Below are the code and all the weights of a small trained network. Each question names an input and a class and asks about switching units off, where a switched-off unit gives its printed mean instead of its output.

import numpy as np


def w(rows, s, z=0):
    codes = np.array(rows[::2]) - 128.0
    scale = np.full(codes.shape[1], s)
    scale[-1] = z or s
    return codes * scale


def norm(h):
    return h / np.sqrt((h * h).mean(-1, keepdims=True) + 1e-5)


def f(y):
    return np.maximum(y, 0)


def log_softmax(a):
    a = a - a.max(-1, keepdims=True)
    return a - np.log(np.exp(a).sum(-1, keepdims=True))


def net(x, mask):
    res = np.array(x, float).reshape(1, 2) / 4 @ E
    u = 0
    for l in range(2):
        y = f(norm(res) @ A[l][:, :-1].T + A[l][:, -1])
        res = res + np.where(mask[u : u + 4], y, B[l][:, -1]) @ B[l][:, :-1]
        u += 4
    return log_softmax(norm(res)[-1] @ U[:, :-1].T + U[:, -1])


A, B = {}, {}
E = w([
[129,81,9,195,50,21,23,140,102],'x0',
[113,156,220,92,2,83,159,105,22],'x1',
],0.0069)
A[0] = w([
[232,43,3,230,134,100,72,85,193,12],'0.n0',
[158,180,181,55,89,120,159,123,65,4],'0.n1',
[189,78,45,207,90,65,51,59,73,132],'0.n2',
[59,196,189,34,181,164,136,214,119,59],'0.n3',
],0.0062,0.0047)
B[0] = w([
[178,176,43,123,98,125,186,254,150,236],'0.n0',
[125,189,142,116,40,136,188,216,147,177],'0.n1',
[51,76,118,167,105,44,18,162,104,254],'0.n2',
[67,93,56,142,164,92,70,65,159,193],'0.n3',
],0.0085,0.0081)
A[1] = w([
[206,149,193,209,173,236,174,143,21,3],'1.n0',
[232,68,193,13,207,140,215,151,25,9],'1.n1',
[74,46,179,198,46,49,36,11,78,91],'1.n2',
[92,114,171,103,218,120,111,3,194,104],'1.n3',
],0.0069,0.0056)
B[1] = w([
[204,73,2,186,142,199,96,63,97,128],'1.n0',
[17,194,90,157,98,108,74,154,57,133],'1.n1',
[194,77,203,79,190,189,154,89,72,255],'1.n2',
[100,174,138,206,171,188,88,59,119,245],'1.n3',
],0.0099,0.0052)
U = w([
[241,41,247,203,209,168,226,52,120,3],'0',
[19,225,183,174,235,232,129,9,224,248],'1',
[148,68,20,210,58,34,27,231,156,246],'2',
[185,53,223,50,59,44,48,75,1,214],'3',
[2,254,249,62,14,143,226,124,143,137],'4',
[231,208,42,40,247,215,210,216,239,34],'5',
[237,131,192,151,190,51,166,67,157,3],'6',
],0.0078,0.0056)

Each question gives the input, the list of numbers given to net, and the class t.
The units are the neurons (one row each of A and B). Each row of codes is followed by its name. A weight is (code - 128) times the scale printed after its matrix; where a second scale follows, it is the last column's (A, B and U).
mask holds one flag per neuron, layer by layer. A switched-off neuron (its flag False) gives its mean, the last column of its row in B, instead of its output. The means were averaged over made-up inputs and are rounded, as every weight is.
A unit's drop is (log p(t) with every unit on - log p(t) with that unit switched off) / (log p(t) with every unit on - log p(t) with every unit switched off).
The circuit of an input: a set's keep is (log p(t) with only the set's units on - log p(t) with every unit switched off) / (log p(t) with every unit on - log p(t) with every unit switched off). Starting from all 8 units, units are removed one at a time, each time the one whose removal leaves the highest keep (on an exact tie, the one counted first), for as long as the keep stays at least 0.8.
units of the circuit, in order: the units of the circuit, biggest drop first
top k neurons: the k neurons with the biggest drops, biggest first
k most important neurons of layer l: the k neurons of layer l with the biggest drops, biggest first
drop of u: that unit's drop, to one decimal
input [-1,-5], class 5: units of the circuit, in order	(0.n2)
input [-5,2], class 1: 3 most important neurons of layer 0	(0.n3 0.n0 0.n2)
input [-1,4], class 4: 2 most important neurons of layer 0	(0.n1 0.n2)
input [4,2], class 3: top 2 neurons	(1.n2 0.n1)
input [-1,-2], class 1: top 2 neurons	(0.n0 0.n1)
input [-1,8], class 4: top 3 neurons	(0.n1 0.n2 1.n2)
input [-7,3], class 1: 2 most important neurons of layer 0	(0.n0 0.n3)
input [6,3], class 3: top 2 neurons	(1.n2 0.n1)
input [0,7], class 4: 3 most important neurons of layer 0	(0.n1 0.n2 0.n3)
input [1,2], class 3: top 2 neurons	(0.n0 1.n2)
input [6,5], class 3: drop of 1.n2	0.5
input [2,4], class 3: drop of 1.n2	0.2
input [0,4], class 4: drop of 0.n2	0.5
input [7,8], class 3: units of the circuit, in order	(1.n2)
input [-1,-7], class 5: drop of 0.n3	0.1
